Below are the code and all the weights of a small trained network. Each question names an input and a class and asks about switching units off, where a switched-off unit gives its printed mean instead of its output.

import numpy as np


def w(rows, s, z=0):
    codes = np.array(rows[::2]) - 128.0
    scale = np.full(codes.shape[1], s)
    scale[-1] = z or s
    return codes * scale


def f(y):
    return y / 2 * (1 + np.tanh(0.7978845608 * (y + 0.044715 * y**3)))


def log_softmax(a):
    a = a - a.max(-1, keepdims=True)
    return a - np.log(np.exp(a).sum(-1, keepdims=True))


def net(x, mask):
    res = np.array(x, float).reshape(1, 6) / 4 @ E
    y = f(res @ A[0][:, :-1].T + A[0][:, -1])
    res = res + np.where(mask, y, B[0][:, -1]) @ B[0][:, :-1]
    return log_softmax(res[-1] @ U[:, :-1].T + U[:, -1])


A, B = {}, {}
E = w([
[192,72,107,46],'x0',
[186,79,109,212],'x1',
[96,98,108,107],'x2',
[177,220,146,115],'x3',
[78,176,155,131],'x4',
[108,229,1,103],'x5',
],0.0095)
A[0] = w([
[122,93,187,64,210],'n0',
[167,167,138,49,150],'n1',
[128,73,109,133,210],'n2',
[134,100,246,63,159],'n3',
[146,74,141,73,126],'n4',
[120,95,173,157,18],'n5',
[161,104,87,158,194],'n6',
[184,173,138,50,140],'n7',
[211,84,105,79,76],'n8',
[105,153,94,12,252],'n9',
[68,210,152,178,181],'n10',
[155,86,129,166,64],'n11',
[191,188,112,77,169],'n12',
[94,148,114,84,118],'n13',
[73,125,64,101,193],'n14',
[69,143,66,73,151],'n15',
[168,83,135,171,87],'n16',
],0.013,0.0028)
B[0] = w([
[46,39,139,165,212],'n0',
[111,225,236,140,202],'n1',
[169,68,135,132,186],'n2',
[72,47,122,143,255],'n3',
[96,134,79,163,189],'n4',
[140,92,154,60,180],'n5',
[254,150,136,91,179],'n6',
[156,194,210,149,208],'n7',
[216,191,76,206,206],'n8',
[63,179,154,64,254],'n9',
[89,154,35,211,246],'n10',
[197,112,143,82,177],'n11',
[186,149,213,133,219],'n12',
[101,179,96,106,176],'n13',
[126,135,19,69,210],'n14',
[105,201,66,66,227],'n15',
[175,106,126,95,194],'n16',
],0.0068,0.009)
U = w([
[94,156,87,251,144],'0',
[104,166,240,131,67],'1',
[81,160,108,11,110],'2',
[186,116,110,122,228],'3',
[86,52,153,128,5],'4',
[145,78,179,99,149],'5',
[77,97,134,164,168],'6',
],0.014,0.0028)

Each question gives the input, the list of numbers given to net, and the class t.
The units are the neurons (one row each of A and B). Each row of codes is followed by its name. A weight is (code - 128) times the scale printed after its matrix; where a second scale follows, it is the last column's (A, B and U).
mask holds one flag per neuron, in row order. A switched-off neuron (its flag False) gives its mean, the last column of its row in B, instead of its output. The means were averaged over made-up inputs and are rounded, as every weight is.
A unit's drop is (log p(t) with every unit on - log p(t) with that unit switched off) / (log p(t) with every unit on - log p(t) with every unit switched off).
The circuit of an input: a set's keep is (log p(t) with only the set's units on - log p(t) with every unit switched off) / (log p(t) with every unit on - log p(t) with every unit switched off). Starting from the 12 units with the biggest drops (on a tie, the unit counted first), units are removed one at a time, each time the one whose removal leaves the highest keep (on an exact tie, the one counted first), for as long as the keep stays at least 0.8.
circuit, biggest first: the units of the circuit, biggest drop first
most important unit: the unit with the biggest drop
top k neurons: the k neurons with the biggest drops, biggest first
drop when u is switched off: that unit's drop, to one decimal
input [6,1,5,-8,-8,3], class 3: circuit, biggest first : n8
input [6,-1,6,6,-8,3], class 1: circuit, biggest first : n1; n7
input [-4,0,-3,-6,-6,5], class 2: circuit, biggest first : n8; n14
input [-4,2,5,-6,-7,-2], class 3: circuit, biggest first : n3; n6
input [8,-7,-7,0,-6,-7], class 4: top 3 neurons : n3; n0; n4
input [4,-7,0,-3,-5,-3], class 4: top 2 neurons : n0; n3
input [3,1,-1,5,-6,2], class 1: circuit, biggest first : n1; n7; n12
input [5,0,6,6,7,-7], class 4: top 2 neurons : n3; n0
input [-5,6,8,-5,-1,8], class 2: top 2 neurons : n14; n15
input [2,-7,0,-1,-8,-2], class 1: top 2 neurons : n1; n10
input [-2,-4,-1,5,7,1], class 0: top 2 neurons : n10; n5
input [8,2,4,-6,-3,-1], class 3: top 2 neurons : n8; n6
input [-2,5,2,-2,-6,7], class 3: top 2 neurons : n6; n9
input [4,-4,4,5,8,-7], class 4: circuit, biggest first : n3
input [6,2,8,-5,-5,-1], class 3: top 2 neurons : n8; n6
input [6,8,4,-7,-3,-5], class 3: top 3 neurons : n8; n6; n4
input [7,-1,2,8,-5,-8], class 1: top 4 neurons : n1; n7; n14; n8
input [-6,-4,0,3,7,-6], class 0: drop when n10 is switched off : 0.6
input [8,-7,4,0,4,-4], class 1: drop when n14 is switched off : 0.1
input [3,7,6,-8,7,-2], class 5: drop when n8 is switched off : 0.0
input [5,5,5,-7,-4,-3], class 3: most important unit : n8
